In the rows, zero is written as 128.
Here are made-up things, facts about them, and rows of numbers that follow some of those facts. Name the thing behind each unnamed row.

There are 2 kinds of fact about the things: δ, κ.
δ: refers to; κ: is of sort
δ q676 <- q103, q123, q332, q355, q429, q484, q509, q530, q531, q61, q699, q752, q778, q79, q791, q803, q842, q892
δ q267 <- q103, q266, q425, q455, q495, q572, q769, q80, q928
δ q337 <- q109
δ q302 <- q109, q246
δ q79 <- q11, q133, q173, q226, q266, q267, q349, q356, q396, q464, q495, q498, q501, q546, q653, q654, q67, q722, q795, q834, q90, q927, q99, q991
δ q558 <- q11, q26, q432, q530, q628, q740, q744, q80
δ q356 <- q11, q24, q987
δ q778 <- q116, q856
δ q371 <- q119, q722
δ q568 <- q129, q464, q892, q99
δ q452 <- q133, q246, q267, q320, q326, q329, q33, q349, q396, q41, q446, q451, q477, q505, q531, q546, q57, q643, q661, q676, q695, q722, q744, q761, q765, q769, q772, q778, q801, q832, q853, q898, q900, q927, q944, q959
δ q355 <- q147, q695
δ q525 <- q147, q374
δ q695 <- q172
δ q762 <- q172, q198, q2
δ q927 <- q172, q432, q628, q959
δ q26 <- q172, q423
δ q874 <- q189, q26, q351, q466, q498, q51, q818, q99
δ q822 <- q19
δ q959 <- q195, q260, q380, q709
δ q842 <- q2
δ q795 <- q2, q489
δ q620 <- q205, q259, q308, q461, q464, q501, q525, q568, q714, q748, q752, q922
δ q425 <- q205, q36
δ q320 <- q210, q631
δ q133 <- q210, q451, q455, q497
δ q242 <- q217
δ q266 <- q238, q351
δ q61 <- q238
δ q894 <- q246, q392
δ q987 <- q246
δ q435 <- q246
δ q33 <- q259
δ q859 <- q26, q994
δ q722 <- q279, q516
δ q461 <- q283, q414
δ q740 <- q283, q709
δ q948 <- q302
δ q80 <- q302, q423, q464, q834
δ q803 <- q304, q628, q940
δ q129 <- q33
δ q327 <- q33, q572, q685
δ q900 <- q332, q661, q695, q748
δ q119 <- q332, q994
δ q741 <- q332
δ q45 <- q355, q607
δ q699 <- q36, q466, q653
δ q801 <- q374, q685, q699
δ q607 <- q388, q530
δ q498 <- q41
δ q765 <- q423, q710
δ q991 <- q423, q45, q477, q521, q722, q764, q822, q892, q948, q959, q96
δ q217 <- q423
δ q329 <- q429, q531
δ q173 <- q43, q944
δ q769 <- q441
δ q103 <- q446
δ q752 <- q453, q461
δ q414 <- q455
δ q928 <- q464
δ q531 <- q464
δ q930 <- q464
δ q246 <- q466
δ q349 <- q467, q531
δ q572 <- q489
δ q128 <- q495, q569, q876
δ q96 <- q501, q522, q748, q798, q834, q860
δ q210 <- q509, q769
δ q698 <- q51
δ q116 <- q511
δ q453 <- q516, q678, q798
δ q754 <- q522
δ q659 <- q530
δ q678 <- q530, q778
δ q834 <- q539, q618, q722
δ q876 <- q539, q831
δ q41 <- q555
δ q182 <- q555
δ q19 <- q556
δ q308 <- q572
δ q123 <- q572
δ q147 <- q577, q912
δ q90 <- q577, q628
δ q745 <- q60
δ q432 <- q60, q772, q80, q859
δ q892 <- q61
δ q764 <- q61
δ q618 <- q643, q745
δ q546 <- q643, q90
δ q226 <- q651, q754
δ q57 <- q651
δ q477 <- q653
δ q497 <- q653
δ q898 <- q685
δ q708 <- q685
δ q944 <- q695
δ q818 <- q709
δ q918 <- q710
δ q76 <- q714
δ q922 <- q722, q834
δ q509 <- q728
δ q643 <- q736
δ q521 <- q736
δ q2 <- q736
δ q388 <- q741
δ q326 <- q745
δ q832 <- q745
δ q446 <- q778
δ q694 <- q795
δ q164 <- q80
δ q831 <- q822, q948
δ q143 <- q822
δ q501 <- q856
δ q761 <- q912, q918
{q102, q123, q182, q198, q226, q260, q267, q320, q327, q329, q351, q414, q423, q435, q464, q466, q467, q477, q522, q546, q548, q556, q685, q709, q719, q740, q76, q798, q803, q818, q898, q900} κ d
{q103, q11, q133, q173, q217, q24, q242, q259, q26, q302, q326, q355, q36, q371, q374, q381, q388, q392, q425, q429, q455, q489, q495, q501, q511, q531, q555, q568, q577, q659, q661, q67, q678, q744, q752, q762, q778, q80, q847, q859, q892, q922, q928, q940, q944, q948, q994} κ b
{q109, q116, q119, q128, q136, q143, q147, q164, q195, q2, q238, q246, q266, q279, q304, q308, q337, q356, q396, q43, q432, q443, q446, q45, q451, q452, q461, q516, q525, q530, q539, q569, q572, q60, q61, q628, q631, q653, q690, q694, q695, q699, q708, q710, q714, q728, q748, q764, q772, q79, q791, q822, q831, q832, q853, q856, q860, q874, q894, q912, q927, q930, q959, q96, q99, q991} κ a
{q129, q172, q189, q19, q205, q210, q283, q33, q332, q349, q35, q380, q41, q441, q453, q468, q484, q497, q498, q505, q509, q51, q521, q558, q57, q607, q618, q620, q643, q651, q654, q676, q698, q722, q736, q741, q745, q754, q761, q765, q769, q795, q801, q823, q834, q842, q876, q90, q918, q987} κ c

Named rows:
q60: [155 139 152  96 181  99 130 159 114 196 109 166  95 105 121 111  80 132
 126 120  99 142  68  89 140 136 120  90 151 171 117 132  94 130]
q653: [154 141 151  95 180  99 128 159 115 196 107 166  98 104 124 111  81 132
 126 119 100 144  70  90 141 137 120  88 152 170 114 132  94 130]
q238: [154 143 153  92 183 100 126 159 116 197 107 164  98 105 124 111  79 132
 128 119 100 142  68  91 140 136 121  90 152 171 115 133  94 131]
q96: [148 137 141 100 177 100 123 148 106 200 110 159  99 101 131 127  90 128
 128 111 102 144  75  94 141 147 122  90 156 169 122 138  99 136]
q959: [151 137 143  98 177 101 121 151 112 201 114 162  99 105 128 124  87 128
 125 114 102 140  71  95 137 144 125  95 151 169 121 138  97 136]
q304: [158 139 162  93 191 100 136 157 115 190 111 165  93 103 115 105  71 129
 123 120  99 144  62  85 144 129 119  90 151 168 116 128  91 128]
q847: [158 130 153 107 188  90 126 165 108 183 121 119 137 117 140 127 146 119
 133 123 103 145  94 125 123 133 169  99 154 174 121 123  81 119]
q103: [158 128 156 106 192  91 128 163 108 181 118 114 135 115 139 127 144 117
 133 121 104 145  95 123 128 132 170  99 157 173 121 121  83 118]
q425: [156 128 152 105 186  90 123 165 106 180 116 118 139 117 141 125 147 116
 135 121 103 143  93 124 125 133 170  95 156 173 120 119  83 118]
q489: [160 130 165  99 198  88 131 168 110 173 117 121 136 118 132 112 135 115
 135 126 105 146  86 119 127 123 168  92 154 171 117 114  79 113]
q761: [134 132 139 100 183 102 116 174 117 188 142 140 134  95 151 116 161 105
 137 128 129 107 104  88 154 157 121 106 169 168 161 125  92 109]
q283: [138 141 149  85 190 101 112 184 124 184 133 142 134  99 153 100 155 112
 142 132 126 108  98  88 151 151 120  99 173 171 151 120  89 105]
q57: [132 135 142  96 185 101 113 171 119 187 143 141 134  93 152 117 161 104
 137 126 131 110 105  91 155 156 125 104 172 165 160 124  92 110]
q842: [133 132 144  94 189 102 113 165 117 186 148 137 134  91 152 120 156 101
 135 121 133 109 104  92 154 154 126 107 173 163 162 122  93 112]
q918: [135 132 136 105 183 103 119 176 115 188 143 139 133  98 149 116 161 106
 136 132 127 106 103  85 152 159 118 109 166 171 161 126  91 108]
q709: [128 143 146  60 191 101 122 165 106 192 126 156 105 110 128 146 134  97
 141 123  99 101  87  69 132  93 128  76 150 192 104 162  69 109]
q182: [ 79 145 102 118 164  67 130 151 163 215 129 203  80 129  91 157 219 102
 177 166 112  96 114  63 180  97 207  63 141 146 118 252  52 155]
q798: [125 143 144  67 195  97 131 160  94 188 122 152 103 105 130 150 135  95
 145 120  98 109  93  65 141  95 122  70 157 194 108 161  71 107]
q898: [116 133 134  74 186  98 124 145  92 192 131 151 107  99 131 166 143  85
 138 111 105 104  98  68 142 100 131  76 156 184 115 162  75 115]

Which thing is each row?
No name comes twice in this set of rows, the named rows included.
[156 153 149  86 184  92 124 152 100 192 124 179 100 112 130 119  85 137
 134 122 104 159  68  95 125 138 111  80 153 176 125 140  93 130] -> q569
[126 133 153  65 203  99 131 148  98 183 140 155 101 103 116 149 122  83
 133 118 106 106  84  63 139  84 128  81 148 183 113 154  68 111] -> q198
[151 149 162  38 192 128  59 196 180 205 142 128 149 112 164 101 148 124
 140 119 134  69  84 121 115 151 160 133 162 170 130 127  85 119] -> q51
[ 77 133  79  80 146  84  77 151  54 200  67 136 132  93 187 165 206  81
 183  97  99  96 112  75 144 145 127  26 186 198 109 172  95 115] -> q76
[156 169 127  89 182  85 117 142  94 203 137 173 110 120 145 153  88 143
 140 120 114 175  86 101 110 152 103  89 150 188 136 155  95 133] -> q822
[153 139 149 100 182  98 132 161 112 194 104 164  97 105 121 108  81 130
 128 122  99 143  67  86 144 137 117  88 150 172 116 132  94 129] -> q912
[165 137 151 105 181  90 127 166  99 185 134 130 136 123 147 137 153 129
 133 125  99 154  97 132 108 138 161  96 156 180 128 128  83 118] -> q948
[124 142 143  66 193  96 130 160  94 186 123 156 103 106 129 147 135  95
 144 122  99 109  91  64 139  93 122  68 156 193 107 161  70 107] -> q522
[129 143 147  56 191 103 118 165 112 194 127 155 107 110 129 147 135  98
 139 121 100  98  88  72 130  93 133  79 150 191 102 162  69 111] -> q351
[166 136 163 102 180  88 136 182 119 180 117 136 138 119 135 112 136 124
 120 132  98 148  94 121 120 121 162  93 147 175 110 108  76 109] -> q24
[132 136 142  94 187 102 113 169 117 188 139 134 134  91 158 121 160 106
 140 121 129 110 108  93 157 160 123 103 177 168 160 124  94 111] -> q453
[128 144 120  94 158  87 100 167  92 197  60 158 114 101 157 102 117 130
 158 113  94 141  75  89 146 162 115  50 173 180 107 135 105 127] -> q714
[153 120 148 114 190  95 124 145 100 185 127 103 137 109 143 149 148 108
 130 108 109 143 102 129 131 140 176 108 161 168 129 124  87 126] -> q659
[170 144 139 129 104  77 160 211 152 208 120 189 167  95 151 145 127 127
  35 128  96 173 154 124 109 116 138  98 123 169  90  67  73  91] -> q392
[154 142 152  89 181 101 121 161 122 199 106 164 100 106 126 110  82 134
 128 118 100 138  67  94 137 138 125  91 152 170 113 134  94 132] -> q99

The same things again, as new rows of numbers:
Named rows:
q260: [185  91 131 150 142 150  98 159  82  92 176 147 145]
q198: [182  80 142 162 137 152 105 158 105  95 148 169 138]
q173: [117 120 120 142 108 186 148 122 157 132 141 145 144]
q45: [122 170 145 114 140 109 120  66 129 127  99  99 142]
q922: [104 133 110 132 134 206 130 127 137 148  91 126 109]
q620: [130 104 124  68 112 145 145 154 147  86  45 124  51]
q205: [ 99 100 117 114 132 103 122 200 127 135  99 124  78]
q136: [122 163 139 126 126  86 126  71 120 149  84 115 139]
q133: [138 134 115 140  98 192 164 122 156 142 141 131 143]
q423: [168  87 129 159 151 139  81 168  78 107 186 142 147]
q267: [239  87 142 126 138 181 131 151 127 130 152 139 132]
q728: [137 159 163 134 154  97 136  82 129 168 120 106 147]
q948: [120 140  71 155 113 166 123 129 156 129 139 134 158]
q831: [142 158 111  99 116  92 114  72 139 164  83 104 170]
q327: [230 101 142 130 124 185 137 154 112 123  97 160 122]
q33: [100 111 124 111 114 111 137 190 129 129  97 133  92]
q678: [116 154 106 141 147 193 139 128 134 107 127 131 107]
q24: [112 131 101 165 130 150 140 132 149 145 164 140 137]
q388: [117 164  98 156 145 187 135 128 135  95 126 134 119]

Rows to name:
No name comes twice in this set of rows, the named rows included.
[ 95 127 103 171 125 160 139 108 129  99 169 168 112] -> q26
[100  92 127 112 109  88 124 186 165 105 165 120 113] -> q654
[ 93 111 103 103  97  94 114 175 160  58 132 121 128] -> q521
[212 102 149 130 128 178 124 166  89 126 139 147 147] -> q898
[ 92 140 101 169 138 165 121 127 116 111 143 147 119] -> q994
[ 97 124 113 169 126 153 130 129 145 144 183 148 127] -> q11
[131 144 136 129 129  71 133  78 114 192 147 103 152] -> q246
[207  99 143 133 149 180 107 167  98 121  82 151  98] -> q76
[150 152 159 117 134  90 150  75 138 175 113 117 133] -> q699
[ 76 150 158 121 175 112 110  95  92 194  81  94 125] -> q748

